Below are the code and all the weights of a small trained network. Each question names an input and a target symbol and asks about switching units off, where a switched-off unit gives its printed mean instead of its output.

import numpy as np


def w(rows, s, z=0):
    codes = np.array(rows[::2]) - 128.0
    scale = np.full(codes.shape[1], s)
    scale[-1] = z or s
    return codes * scale


def f(y):
    return np.maximum(y, 0)


def softmax(a):
    e = np.exp(a - a.max(-1, keepdims=True))
    return e / e.sum(-1, keepdims=True)


def log_softmax(a):
    a = a - a.max(-1, keepdims=True)
    return a - np.log(np.exp(a).sum(-1, keepdims=True))


def net(x, mask):
    ids = ['αβδζλμξπσ'.index(c) for c in x.split()]
    T = len(ids)
    res = E[ids] + P[:T]
    q, k, v = (res @ M[0].T for M in (Q, K, V))
    z = softmax(np.where(np.tri(T) > 0, q @ k.T / 4**0.5, -1e9)) @ v
    res = res + np.where(mask[0], z, O[0][:, -1]) @ O[0][:, :-1]
    y = f(res @ A[0][:, :-1].T + A[0][:, -1])
    res = res + np.where(mask[1:17], y, B[0][:, -1]) @ B[0][:, :-1]
    return log_softmax(res[-1] @ U[:, :-1].T + U[:, -1])


Q, K, V, O, A, B = {}, {}, {}, {}, {}, {}
E = w([
[120,56,144,33,166],'α',
[84,153,139,122,212],'β',
[149,157,182,119,129],'δ',
[101,34,199,137,157],'ζ',
[155,181,106,54,61],'λ',
[74,90,97,61,251],'μ',
[150,114,240,202,194],'ξ',
[185,171,82,106,192],'π',
[48,190,204,179,81],'σ',
],0.018)
P = w([
[202,144,222,170,87],'0',
[156,153,205,129,141],'1',
[145,171,193,103,155],'2',
[128,182,171,84,155],'3',
[109,193,144,80,151],'4',
[94,207,135,62,151],'5',
[78,223,112,39,150],'6',
[62,232,105,33,146],'7',
[50,221,100,2,126],'8',
],0.0073)
Q[0] = w([
[109,83,6,179,42],'h0',
[200,56,66,145,32],'h0',
[92,109,252,81,209],'h0',
[137,196,237,37,236],'h0',
],0.012)
K[0] = w([
[204,53,198,175,160],'h0',
[155,122,197,181,248],'h0',
[115,227,129,23,133],'h0',
[94,225,39,78,41],'h0',
],0.012)
V[0] = w([
[63,228,133,205,141],'h0',
[64,107,205,105,179],'h0',
[44,103,187,115,10],'h0',
[83,120,94,110,143],'h0',
],0.011)
O[0] = w([
[201,88,95,76,111,238],'h0',
[110,47,151,124,112,44],'h0',
[133,123,55,244,95,179],'h0',
[135,120,168,148,146,4],'h0',
],0.011,0.0021)
A[0] = w([
[109,65,78,137,175,181],'n0',
[201,192,139,166,137,84],'n1',
[228,70,187,101,203,105],'n2',
[210,164,160,144,134,125],'n3',
[109,139,108,65,171,133],'n4',
[160,166,212,158,81,58],'n5',
[165,86,174,156,178,229],'n6',
[173,194,151,99,90,122],'n7',
[30,105,156,192,167,79],'n8',
[171,96,187,228,151,100],'n9',
[122,132,179,126,1,49],'n10',
[61,96,158,254,127,88],'n11',
[134,140,41,99,108,124],'n12',
[93,121,116,139,248,4],'n13',
[108,69,139,188,71,3],'n14',
[189,76,37,83,96,118],'n15',
],0.0089,0.0029)
B[0] = w([
[144,60,120,118,138,171],'n0',
[188,141,198,113,150,194],'n1',
[104,176,66,200,113,255],'n2',
[82,102,154,85,119,187],'n3',
[116,102,195,180,122,245],'n4',
[73,73,121,153,56,161],'n5',
[148,120,101,71,153,187],'n6',
[104,41,170,173,99,221],'n7',
[165,133,24,141,108,173],'n8',
[77,192,127,88,59,166],'n9',
[217,114,69,157,98,166],'n10',
[114,174,147,32,191,179],'n11',
[106,89,151,98,166,197],'n12',
[166,97,130,180,34,205],'n13',
[132,94,140,191,221,162],'n14',
[137,248,141,179,92,194],'n15',
],0.014,0.0084)
U = w([
[110,124,166,103,190,252],'α',
[138,220,141,206,155,89],'β',
[64,170,253,180,160,154],'δ',
[113,162,146,94,167,130],'ζ',
[228,103,196,58,21,148],'λ',
[128,80,135,152,107,31],'μ',
[145,174,195,67,86,42],'ξ',
[190,143,203,124,210,174],'π',
[58,161,127,125,88,126],'σ',
],0.0065,0.0024)

Each question gives the input, a string of symbols that net reads in full, and the target symbol t.
The units are the heads (4 rows each of Q, K, V and O) and the neurons (one row each of A and B). Each row of codes is followed by its name. A weight is (code - 128) times the scale printed after its matrix; where a second scale follows, it is the last column's (O, A, B and U).
mask holds one flag per unit, heads first, then neurons. A switched-off unit (its flag False) gives its mean, the last column of its rows in O or B, instead of its output. The means were averaged over made-up inputs and are rounded, as every weight is.
A unit's drop is (log p(t) with every unit on - log p(t) with that unit switched off) / (log p(t) with every unit on - log p(t) with every unit switched off).
The circuit of an input: a set's keep is (log p(t) with only the set's units on - log p(t) with every unit switched off) / (log p(t) with every unit on - log p(t) with every unit switched off). Starting from the 12 units with the biggest drops (on a tie, the unit counted first), units are removed one at a time, each time the one whose removal leaves the highest keep (on an exact tie, the one counted first), for as long as the keep stays at least 0.8.
circuit, biggest first: the units of the circuit, biggest drop first
most important unit: the unit with the biggest drop
top k neurons: the k neurons with the biggest drops, biggest first
drop of u: that unit's drop, to one decimal
input δ π σ δ β π β, target δ: circuit, biggest first => [h0, n4]
input ξ π σ π π π δ, target δ: circuit, biggest first => [h0, n4, n7, n2]
input α ζ μ π μ, target δ: circuit, biggest first => [h0, n4]
input ζ π δ ζ π π μ, target δ: circuit, biggest first => [n4, h0]
input δ π δ δ π π δ α, target δ: most important unit => n4
input σ α ζ, target β: circuit, biggest first => [n15, h0]
input ξ δ ζ μ σ α ξ, target β: top 2 neurons => [n15, n14]
input α ξ λ σ, target σ: top 3 neurons => [n5, n8, n4]
input μ π σ ξ, target β: top 3 neurons => [n15, n2, n14]
input ξ β ξ μ α α ζ, target ζ: top 2 neurons => [n11, n8]
input δ β ζ ζ ξ μ σ δ, target β: drop of h0 => 1.9
input β μ δ ξ π ζ σ α, target β: drop of h0 => 0.8
input ζ α δ π σ ζ, target β: drop of n7 => 0.1
input δ δ ζ ζ π α, target δ: top neuron => [n4]
input λ π σ μ, target μ: drop of n7 => -0.2
input β δ δ μ, target μ: top 2 neurons => [n13, n2]
